Below are the code and all the weights of a small trained network. Each question names an input and a target symbol and asks about switching units off, where a switched-off unit gives its printed mean instead of its output.

import numpy as np


def w(rows, s, z=0):
    codes = np.array(rows[::2]) - 128.0
    scale = np.full(codes.shape[1], s)
    scale[-1] = z or s
    return codes * scale


def f(y):
    return np.maximum(y, 0)


def softmax(a):
    e = np.exp(a - a.max(-1, keepdims=True))
    return e / e.sum(-1, keepdims=True)


def log_softmax(a):
    a = a - a.max(-1, keepdims=True)
    return a - np.log(np.exp(a).sum(-1, keepdims=True))


def net(x, mask):
    ids = ['αβδεζμξψ'.index(c) for c in x.split()]
    T = len(ids)
    res = E[ids] + P[:T]
    u = 0
    for l in range(3):
        r = res
        for j in range(3):
            rows = slice(2 * j, 2 * j + 2)
            q, k, v = (r @ M[l][rows].T for M in (Q, K, V))
            z = softmax(np.where(np.tri(T) > 0, q @ k.T / 2**0.5, -1e9)) @ v
            o = O[l][rows]
            res = res + np.where(mask[u + j], z, o[:, -1]) @ o[:, :-1]
        u += 3
        y = f(res @ A[l][:, :-1].T + A[l][:, -1])
        res = res + np.where(mask[u : u + 4], y, B[l][:, -1]) @ B[l][:, :-1]
        u += 4
    return log_softmax(res[-1] @ U[:, :-1].T + U[:, -1])


Q, K, V, O, A, B = {}, {}, {}, {}, {}, {}
E = w([
[107,22,144],'α',
[141,66,243],'β',
[52,74,52],'δ',
[252,91,64],'ε',
[133,35,191],'ζ',
[254,139,42],'μ',
[183,230,180],'ξ',
[200,184,132],'ψ',
],0.007)
P = w([
[95,92,141],'0',
[174,115,98],'1',
[97,101,157],'2',
[184,114,94],'3',
[101,102,158],'4',
[203,113,95],'5',
[102,111,157],'6',
[221,111,94],'7',
[103,116,156],'8',
[255,105,95],'9',
[110,127,150],'10',
],0.0057)
Q[0] = w([
[73,112,109],'L0H1',
[126,155,206],'L0H1',
[207,143,220],'L0H2',
[83,242,128],'L0H2',
[250,133,50],'L0H3',
[202,52,164],'L0H3',
],0.023)
K[0] = w([
[181,100,107],'L0H1',
[98,138,218],'L0H1',
[208,150,227],'L0H2',
[87,203,147],'L0H2',
[251,161,114],'L0H3',
[172,103,205],'L0H3',
],0.028)
V[0] = w([
[149,139,117],'L0H1',
[184,117,62],'L0H1',
[172,41,132],'L0H2',
[248,113,225],'L0H2',
[38,143,143],'L0H3',
[93,148,47],'L0H3',
],0.011)
O[0] = w([
[151,101,129,147],'L0H1',
[178,67,106,212],'L0H1',
[119,70,68,203],'L0H2',
[1,189,85,200],'L0H2',
[168,205,183,2],'L0H3',
[233,117,149,129],'L0H3',
],0.009,0.0065)
A[0] = w([
[89,144,196,85],'L0N1',
[183,112,103,79],'L0N2',
[103,250,108,169],'L0N3',
[163,176,40,6],'L0N4',
],0.012,0.002)
B[0] = w([
[102,247,127,147],'L0N1',
[113,121,21,254],'L0N2',
[229,62,221,167],'L0N3',
[240,168,48,240],'L0N4',
],0.011,0.0053)
Q[1] = w([
[95,101,26],'L1H1',
[67,74,133],'L1H1',
[189,176,81],'L1H2',
[179,226,44],'L1H2',
[27,188,170],'L1H3',
[90,254,179],'L1H3',
],0.013)
K[1] = w([
[42,96,65],'L1H1',
[131,41,153],'L1H1',
[191,169,93],'L1H2',
[248,218,114],'L1H2',
[58,176,207],'L1H3',
[100,248,227],'L1H3',
],0.013)
V[1] = w([
[143,27,157],'L1H1',
[117,104,137],'L1H1',
[47,1,129],'L1H2',
[166,146,143],'L1H2',
[139,62,147],'L1H3',
[47,254,195],'L1H3',
],0.0055)
O[1] = w([
[71,159,184,140],'L1H1',
[124,142,120,126],'L1H1',
[63,184,171,131],'L1H2',
[143,107,116,123],'L1H2',
[126,109,116,130],'L1H3',
[72,142,1,5],'L1H3',
],0.0059,0.02)
A[1] = w([
[63,230,184,84],'L1N1',
[77,2,38,249],'L1N2',
[245,200,78,2],'L1N3',
[129,191,103,16],'L1N4',
],0.0079,0.0013)
B[1] = w([
[118,114,34,154],'L1N1',
[145,7,140,253],'L1N2',
[89,235,94,254],'L1N3',
[137,122,155,131],'L1N4',
],0.015,0.0089)
Q[2] = w([
[110,248,152],'L2H1',
[145,21,124],'L2H1',
[154,224,210],'L2H2',
[9,136,209],'L2H2',
[159,182,27],'L2H3',
[78,234,126],'L2H3',
],0.011)
K[2] = w([
[201,144,31],'L2H1',
[36,88,217],'L2H1',
[201,202,213],'L2H2',
[16,140,231],'L2H2',
[141,110,252],'L2H3',
[19,146,204],'L2H3',
],0.011)
V[2] = w([
[75,143,53],'L2H1',
[6,111,217],'L2H1',
[90,24,94],'L2H2',
[31,123,254],'L2H2',
[157,72,250],'L2H3',
[52,50,120],'L2H3',
],0.0042)
O[2] = w([
[161,114,68,117],'L2H1',
[2,145,125,116],'L2H1',
[112,115,209,170],'L2H2',
[96,9,143,11],'L2H2',
[218,126,182,106],'L2H3',
[106,151,150,125],'L2H3',
],0.0045,0.012)
A[2] = w([
[159,147,75,67],'L2N1',
[123,255,103,93],'L2N2',
[69,218,114,104],'L2N3',
[146,210,115,5],'L2N4',
],0.009,0.0027)
B[2] = w([
[42,160,38,254],'L2N1',
[83,165,254,232],'L2N2',
[253,199,143,153],'L2N3',
[18,114,221,200],'L2N4',
],0.0086,0.0069)
U = w([
[64,201,77,101],'α',
[174,65,113,141],'β',
[138,170,189,156],'δ',
[237,162,166,221],'ε',
[32,90,72,4],'ζ',
[91,100,166,105],'μ',
[56,102,171,109],'ξ',
[183,133,3,150],'ψ',
],0.0056,0.002)

Each question gives the input, a string of symbols that net reads in full, and the target symbol t.
The units are the heads (2 rows each of Q, K, V and O) and the neurons (one row each of A and B). Each row of codes is followed by its name. A weight is (code - 128) times the scale printed after its matrix; where a second scale follows, it is the last column's (O, A, B and U).
mask holds one flag per unit, layer by layer, with each layer's heads first. A switched-off unit (its flag False) gives its mean, the last column of its rows in O or B, instead of its output. The means were averaged over made-up inputs and are rounded, as every weight is.
A unit's drop is (log p(t) with every unit on - log p(t) with that unit switched off) / (log p(t) with every unit on - log p(t) with every unit switched off).
The circuit of an input: a set's keep is (log p(t) with only the set's units on - log p(t) with every unit switched off) / (log p(t) with every unit on - log p(t) with every unit switched off). Starting from the 12 units with the biggest drops (on a tie, the unit counted first), units are removed one at a time, each time the one whose removal leaves the highest keep (on an exact tie, the one counted first), for as long as the keep stays at least 0.8.
circuit, biggest first: the units of the circuit, biggest drop first
unit that matters most: the unit with the biggest drop
k most important neurons: the k neurons with the biggest drops, biggest first
top k neurons in layer l: the k neurons of layer l with the biggest drops, biggest first
drop when u is switched off: that unit's drop, to one decimal
input μ δ δ μ α ξ β δ μ ζ, target ξ: 2 most important neurons -> [L1N3, L0N4]
input δ μ α δ μ δ μ δ μ ξ μ, target δ: 3 most important neurons -> [L1N2, L0N2, L0N4]
input ε μ μ, target ψ: circuit, biggest first -> [L0N4, L2N2, L2N4, L1H2]
input δ ζ ξ, target δ: circuit, biggest first -> [L1N2, L0H3, L2N2]
input μ μ μ μ, target α: circuit, biggest first -> [L1N3, L0N4, L2N1]
input δ μ μ, target ψ: unit that matters most -> L0H3
input ξ ξ δ μ δ, target ψ: 2 most important neurons -> [L0N2, L1N3]
input δ δ μ δ μ δ ε δ μ ζ, target ξ: 2 most important neurons -> [L0N4, L1N3]
input μ ξ ζ δ μ ξ, target ε: 2 most important neurons -> [L0N3, L1N3]
input ε ζ ε μ μ ζ ξ ξ δ ξ, target ε: 2 most important neurons -> [L0N3, L1N2]
input μ μ δ μ μ ε, target ψ: 4 most important neurons -> [L1N2, L0N4, L1N3, L2N2]
input δ ε ξ, target δ: 4 most important neurons -> [L0N1, L1N2, L2N2, L2N4]
input δ μ μ μ ε ζ ζ, target ζ: 4 most important neurons -> [L0N4, L1N3, L0N3, L2N2]
input ξ δ δ μ β α δ ψ, target δ: 4 most important neurons -> [L1N2, L2N2, L2N4, L0N4]
input ε μ ψ ε ε, target β: top 3 neurons in layer 2 -> [L2N1, L2N2, L2N4]
input δ μ α δ ε β β, target α: top 2 neurons in layer 1 -> [L1N1, L1N2]
input ζ μ β μ α δ δ, target ε: top 2 neurons in layer 1 -> [L1N2, L1N1]
input β μ μ ε δ μ, target α: top neuron in layer 0 -> [L0N4]
input μ μ ξ μ μ μ μ ζ ζ ψ, target δ: top 2 neurons in layer 0 -> [L0N4, L0N2]
input δ μ ξ ε ζ, target ζ: drop when L1H3 is switched off -> 0.8
input ε μ μ μ ξ μ β, target α: drop when L1N3 is switched off -> -0.2
